[[123 143 145 135 108 113 142 125 125 116 137 129 118 123 134 139]
 [123 148 152 132 107 110 138 118 137 124 140 123 120 119 136 141]
 [124 147 152 132 108 110 138 119 135 125 141 122 123 120 136 141]
 [123 143 145 134 109 113 142 125 126 116 137 129 118 124 133 140]]
=>
[[123 148 152 132 107 110 138 118 137 124 140 123 120 119 136 141]
 [123 143 145 134 109 113 142 125 126 116 137 129 118 124 133 140]]

[[121 148 133]
 [103 121 144]]
=>
[[103 121 144]]

[[120 115 113 117 141 121 129]
 [117 121 106 128 133 130 131]
 [138 134 152 123 127 125 125]
 [124 115 132 112 139 118 126]
 [119 117 110 121 139 123 130]]
=>
[[117 121 106 128 133 130 131]
 [124 115 132 112 139 118 126]]

[[129 129 128 129 127 128 128 128 128 129 129]
 [127 127 128 135 129 126 120 127 127 128 132]
 [127 129 129 135 129 126 123 128 128 128 129]
 [129 128 128 158 130 121 106 129 127 127 133]
 [129 128 128 131 128 126 125 128 129 127 133]
 [128 127 128 136 129 126 121 128 128 128 134]
 [127 128 128 131 128 127 126 128 128 128 131]]
=>
[[127 127 128 135 129 126 120 127 127 128 132]
 [129 128 128 158 130 121 106 129 127 127 133]
 [128 127 128 136 129 126 121 128 128 128 134]]

[[128 128 117 135 126 129]
 [139 134 134 143 135 125]
 [118 121 121 117 148 132]
 [108 126 138 134 117 137]
 [114 127 127 137 118 135]
 [126 126 114 136 126 129]
 [134 101 133 126 124 116]
 [147 136 128 110 121 141]
 [143 136 133 130 128 131]
 [118 121 117 115 149 135]]
=>
[[139 134 134 143 135 125]
 [108 126 138 134 117 137]
 [126 126 114 136 126 129]
 [147 136 128 110 121 141]
 [118 121 117 115 149 135]]

[[124 130 127 136 117 120 125 123 131 123 128 128]
 [133 139 134 129 120 150 131 122 133 131 126 122]
 [131 133 124 119 129 121 119 132 123 134 135 121]]
=>
[[133 139 134 129 120 150 131 122 133 131 126 122]]

[[128 125 137 135]
 [121 131 121 128]
 [124 116 121 121]
 [134 111 154 128]
 [112 118 135 120]
 [128 138 131 123]
 [116 131 127 135]]
=>
[[121 131 121 128]
 [134 111 154 128]
 [128 138 131 123]]
